Below are the code and all the weights of a small trained network. Each question names an input and a target symbol and asks about switching units off, where a switched-off unit gives its printed mean instead of its output.

import numpy as np


def w(rows, s, z=0):
    codes = np.array(rows[::2]) - 128.0
    scale = np.full(codes.shape[1], s)
    scale[-1] = z or s
    return codes * scale


def f(y):
    return y / 2 * (1 + np.tanh(0.7978845608 * (y + 0.044715 * y**3)))


def softmax(a):
    e = np.exp(a - a.max(-1, keepdims=True))
    return e / e.sum(-1, keepdims=True)


def log_softmax(a):
    a = a - a.max(-1, keepdims=True)
    return a - np.log(np.exp(a).sum(-1, keepdims=True))


def net(x, mask):
    ids = ['ΞΨαβζμπτω'.index(c) for c in x.split()]
    T = len(ids)
    res = E[ids] + P[:T]
    r = res
    for j in range(3):
        rows = slice(2 * j, 2 * j + 2)
        q, k, v = (r @ M[0][rows].T for M in (Q, K, V))
        z = softmax(np.where(np.tri(T) > 0, q @ k.T / 2**0.5, -1e9)) @ v
        o = O[0][rows]
        res = res + np.where(mask[j], z, o[:, -1]) @ o[:, :-1]
    y = f(res @ A[0][:, :-1].T + A[0][:, -1])
    res = res + np.where(mask[3:7], y, B[0][:, -1]) @ B[0][:, :-1]
    return log_softmax(res[-1] @ U[:, :-1].T + U[:, -1])


Q, K, V, O, A, B = {}, {}, {}, {}, {}, {}
E = w([
[155,114,100,157],'Ξ',
[174,130,113,178],'Ψ',
[158,136,113,177],'α',
[190,103,86,181],'β',
[80,28,85,149],'ζ',
[202,141,50,142],'μ',
[23,123,108,16],'π',
[77,170,247,145],'τ',
[124,243,211,109],'ω',
],0.016)
P = w([
[152,50,178,111],'0',
[137,144,118,141],'1',
[163,70,163,96],'2',
[102,178,101,149],'3',
[171,67,141,93],'4',
[71,201,92,150],'5',
[174,77,133,84],'6',
[29,220,88,151],'7',
[180,85,126,76],'8',
[6,247,72,156],'9',
[185,67,119,82],'10',
],0.014)
Q[0] = w([
[58,251,219,161],'head 0',
[115,153,18,174],'head 0',
[89,59,132,35],'head 1',
[137,131,138,161],'head 1',
[137,73,140,116],'head 2',
[135,96,154,136],'head 2',
],0.013)
K[0] = w([
[192,77,165,62],'head 0',
[58,89,52,120],'head 0',
[248,139,220,146],'head 1',
[125,121,149,108],'head 1',
[155,169,192,65],'head 2',
[91,198,89,106],'head 2',
],0.015)
V[0] = w([
[76,93,146,242],'head 0',
[162,111,2,169],'head 0',
[128,26,207,101],'head 1',
[140,186,172,235],'head 1',
[82,89,40,234],'head 2',
[170,103,128,90],'head 2',
],0.0096)
O[0] = w([
[39,120,254,211,241],'head 0',
[111,17,89,164,242],'head 0',
[84,187,119,157,254],'head 1',
[200,181,227,171,47],'head 1',
[86,33,105,198,166],'head 2',
[121,120,72,93,199],'head 2',
],0.0076,0.0023)
A[0] = w([
[182,81,27,109,83],'neuron 0',
[73,232,118,132,1],'neuron 1',
[193,189,37,107,54],'neuron 2',
[165,105,189,2,46],'neuron 3',
],0.0076,0.004)
B[0] = w([
[65,124,246,105,252],'neuron 0',
[108,35,126,152,209],'neuron 1',
[117,125,60,126,204],'neuron 2',
[189,120,80,164,211],'neuron 3',
],0.014,0.0034)
U = w([
[16,199,85,89,166],'Ξ',
[110,162,104,180,41],'Ψ',
[41,210,70,254,99],'α',
[135,87,103,156,87],'β',
[128,57,77,166,46],'ζ',
[71,131,182,87,68],'μ',
[95,112,117,21,159],'π',
[81,225,176,106,242],'τ',
[148,176,69,129,255],'ω',
],0.0073,0.0035)

Each question gives the input, a string of symbols that net reads in full, and the target symbol t.
The units are the heads (2 rows each of Q, K, V and O) and the neurons (one row each of A and B). Each row of codes is followed by its name. A weight is (code - 128) times the scale printed after its matrix; where a second scale follows, it is the last column's (O, A, B and U).
mask holds one flag per unit, heads first, then neurons. A switched-off unit (its flag False) gives its mean, the last column of its rows in O or B, instead of its output. The means were averaged over made-up inputs and are rounded, as every weight is.
A unit's drop is (log p(t) with every unit on - log p(t) with that unit switched off) / (log p(t) with every unit on - log p(t) with every unit switched off).
The circuit of an input: a set's keep is (log p(t) with only the set's units on - log p(t) with every unit switched off) / (log p(t) with every unit on - log p(t) with every unit switched off). Starting from all 7 units, units are removed one at a time, each time the one whose removal leaves the highest keep (on an exact tie, the one counted first), for as long as the keep stays at least 0.8.
circuit, biggest first: the units of the circuit, biggest drop first
unit that matters most: the unit with the biggest drop
top k neurons: the k neurons with the biggest drops, biggest first
heads that matter: for each layer, one digit per head in row order, 1 if its drop is at least 0.15 and else 0, layers parted by /
drop of u: that unit's drop, to one decimal
input ζ τ ζ, target τ: circuit, biggest first -> head 0; head 1
input Ξ ζ π μ Ξ, target μ: circuit, biggest first -> neuron 0; head 0; neuron 3
input β ζ Ξ ζ β β Ξ τ β, target τ: circuit, biggest first -> head 0
input β τ μ τ Ξ ζ β β π β, target Ξ: circuit, biggest first -> head 0; neuron 0; neuron 2
input μ ω Ψ, target ω: circuit, biggest first -> head 0; head 2; neuron 3; neuron 0
input β π Ψ, target π: circuit, biggest first -> head 1; head 0; neuron 0
input ζ α ζ π Ξ μ, target Ξ: circuit, biggest first -> neuron 0; head 1; neuron 2; head 0
input ω π β ζ β Ξ τ ω Ξ, target ω: circuit, biggest first -> head 0; head 2; neuron 0; neuron 3
input α β π Ψ β Ξ ω Ψ π Ψ, target Ξ: circuit, biggest first -> head 0; head 1; neuron 0
input β π β ω ζ α ζ β β μ β, target μ: circuit, biggest first -> neuron 0; head 0
input ζ π β, target π: top 2 neurons -> neuron 0; neuron 2
input ζ β Ψ ζ ω, target ω: circuit, biggest first -> head 0; neuron 3
input Ξ ζ τ π μ, target π: circuit, biggest first -> neuron 0; head 0
input ζ β α ζ Ξ Ψ β ω β ω α, target ω: top neuron -> neuron 0
input β β α Ξ Ψ π β β Ξ τ Ξ, target τ: heads that matter -> 100
input β β β ζ β Ξ π Ψ, target Ξ: top 3 neurons -> neuron 0; neuron 2; neuron 3
input ζ τ Ψ ω, target α: heads that matter -> 011
input Ξ μ ω Ξ μ ω ζ τ τ ω β, target ω: heads that matter -> 101
input Ξ Ψ ζ Ψ ω, target ω: top 2 neurons -> neuron 3; neuron 0
input α μ ζ, target μ: top 2 neurons -> neuron 0; neuron 3
input ζ ω μ, target ω: unit that matters most -> head 0
input ζ Ψ β ω, target α: drop of head 2 -> 0.2
input ω ω π, target ω: drop of neuron 0 -> 0.1
